Below are the code and all the weights of a small trained network. Each question names an input and a target symbol and asks about switching units off, where a switched-off unit gives its printed mean instead of its output.

import numpy as np


def w(rows, s, z=0):
    codes = np.array(rows[::2]) - 128.0
    scale = np.full(codes.shape[1], s)
    scale[-1] = z or s
    return codes * scale


def norm(h):
    return h / np.sqrt((h * h).mean(-1, keepdims=True) + 1e-5)


def f(y):
    return np.maximum(y, 0)


def softmax(a):
    e = np.exp(a - a.max(-1, keepdims=True))
    return e / e.sum(-1, keepdims=True)


def log_softmax(a):
    a = a - a.max(-1, keepdims=True)
    return a - np.log(np.exp(a).sum(-1, keepdims=True))


def net(x, mask):
    ids = ['αδζημσψω'.index(c) for c in x.split()]
    T = len(ids)
    res = E[ids] + P[:T]
    q, k, v = (norm(res) @ M[0].T for M in (Q, K, V))
    z = softmax(np.where(np.tri(T) > 0, q @ k.T / 2**0.5, -1e9)) @ v
    res = res + np.where(mask[0], z, O[0][:, -1]) @ O[0][:, :-1]
    y = f(norm(res) @ A[0][:, :-1].T + A[0][:, -1])
    res = res + np.where(mask[1:9], y, B[0][:, -1]) @ B[0][:, :-1]
    return log_softmax(norm(res)[-1] @ U[:, :-1].T + U[:, -1])


Q, K, V, O, A, B = {}, {}, {}, {}, {}, {}
E = w([
[173,122,78,142,99,99,170,126],'α',
[176,141,211,81,52,10,88,98],'δ',
[62,77,87,102,43,156,62,103],'ζ',
[216,108,30,67,121,153,102,184],'η',
[199,106,56,99,117,155,48,112],'μ',
[153,83,115,191,58,94,67,77],'σ',
[179,191,86,137,32,153,145,137],'ψ',
[249,52,212,122,66,152,93,173],'ω',
],0.013)
P = w([
[130,97,175,163,156,149,126,199],'0',
[137,131,107,110,160,104,122,55],'1',
[78,190,149,41,169,216,75,188],'2',
[119,96,156,100,184,151,211,96],'3',
[173,51,71,251,80,111,130,140],'4',
[133,150,126,101,179,109,143,73],'5',
[112,170,186,147,84,110,133,254],'6',
[141,129,115,75,155,148,189,28],'7',
[161,106,171,227,18,88,122,138],'8',
[129,120,160,105,196,117,149,98],'9',
[167,73,149,214,43,87,158,193],'10',
[153,119,140,97,185,86,113,87],'11',
],0.0094)
Q[0] = w([
[153,96,107,181,79,108,134,198],'head 0',
[99,170,144,101,105,134,112,249],'head 0',
],0.011)
K[0] = w([
[161,150,99,51,79,122,147,1],'head 0',
[92,64,168,119,124,144,188,175],'head 0',
],0.0093)
V[0] = w([
[114,197,97,122,168,157,63,131],'head 0',
[2,9,62,130,138,112,162,161],'head 0',
],0.0058)
O[0] = w([
[90,95,186,170,132,74,6,172,178],'head 0',
[184,26,144,82,137,111,87,140,1],'head 0',
],0.013,0.0034)
A[0] = w([
[144,165,106,177,124,97,180,162,153],'neuron 0',
[111,144,138,91,109,125,78,38,133],'neuron 1',
[157,102,63,162,87,99,64,108,192],'neuron 2',
[222,148,143,131,137,110,94,101,237],'neuron 3',
[109,102,107,83,144,116,170,32,112],'neuron 4',
[153,127,121,66,86,152,119,187,166],'neuron 5',
[135,175,141,200,78,95,183,14,115],'neuron 6',
[95,170,168,122,1,88,85,111,251],'neuron 7',
],0.0078,0.0023)
B[0] = w([
[63,161,249,125,102,107,100,107,171],'neuron 0',
[225,200,160,129,240,156,154,201,183],'neuron 1',
[130,185,218,115,111,100,202,194,254],'neuron 2',
[42,83,133,140,165,193,195,40,225],'neuron 3',
[30,132,253,182,138,70,41,210,149],'neuron 4',
[43,42,108,178,136,71,135,126,180],'neuron 5',
[131,107,25,80,153,101,64,108,196],'neuron 6',
[170,43,78,147,72,199,141,184,222],'neuron 7',
],0.006,0.009)
U = w([
[62,145,183,203,47,118,27,215,133],'α',
[94,79,162,163,82,173,164,30,25],'δ',
[117,87,28,100,129,117,245,106,135],'ζ',
[143,91,58,210,116,72,74,188,129],'η',
[195,74,157,69,92,44,84,107,136],'μ',
[128,216,42,91,23,145,104,74,3],'σ',
[1,230,138,164,67,41,60,98,138],'ψ',
[165,210,182,191,168,170,178,99,196],'ω',
],0.0068,0.0016)

Each question gives the input, a string of symbols that net reads in full, and the target symbol t.
The units are the heads (2 rows each of Q, K, V and O) and the neurons (one row each of A and B). Each row of codes is followed by its name. A weight is (code - 128) times the scale printed after its matrix; where a second scale follows, it is the last column's (O, A, B and U).
mask holds one flag per unit, heads first, then neurons. A switched-off unit (its flag False) gives its mean, the last column of its rows in O or B, instead of its output. The means were averaged over made-up inputs and are rounded, as every weight is.
A unit's drop is (log p(t) with every unit on - log p(t) with that unit switched off) / (log p(t) with every unit on - log p(t) with every unit switched off).
The circuit of an input: a set's keep is (log p(t) with only the set's units on - log p(t) with every unit switched off) / (log p(t) with every unit on - log p(t) with every unit switched off). Starting from all 9 units, units are removed one at a time, each time the one whose removal leaves the highest keep (on an exact tie, the one counted first), for as long as the keep stays at least 0.8.
circuit, biggest first: the units of the circuit, biggest drop first
most important unit: the unit with the biggest drop
k most important neurons: the k neurons with the biggest drops, biggest first
drop of u: that unit's drop, to one decimal
input σ δ α ζ, target α: circuit, biggest first -> (neuron 4; neuron 3)
input μ μ η ψ μ, target α: circuit, biggest first -> (head 0; neuron 2)
input μ μ α δ ψ α η α, target ψ: most important unit -> neuron 4
input μ α η η μ μ ψ σ μ σ ψ σ, target η: circuit, biggest first -> (neuron 6; neuron 7; neuron 1)
input δ σ μ δ μ ψ, target σ: 2 most important neurons -> (neuron 6; neuron 2)
input ψ μ μ σ ω δ η δ α, target σ: circuit, biggest first -> (head 0; neuron 6; neuron 5)
input μ μ η μ μ, target α: 3 most important neurons -> (neuron 2; neuron 6; neuron 1)
input η μ α, target η: circuit, biggest first -> (head 0; neuron 2; neuron 0)
input μ ψ ζ μ δ δ, target μ: 4 most important neurons -> (neuron 7; neuron 6; neuron 2; neuron 1)
input η μ ψ σ η, target α: 3 most important neurons -> (neuron 2; neuron 0; neuron 6)
input α α η μ η σ, target η: 2 most important neurons -> (neuron 6; neuron 4)
input α μ δ μ ψ μ μ ω μ ω μ α, target ψ: 2 most important neurons -> (neuron 0; neuron 6)
input α η ψ, target ζ: drop of head 0 -> 0.9
input ω μ α δ μ ψ μ ζ η μ, target ω: drop of neuron 1 -> 0.1
input μ μ μ ζ, target α: drop of neuron 4 -> 0.0
input ψ μ ψ μ α ω ζ μ μ σ μ ω, target δ: most important unit -> neuron 3
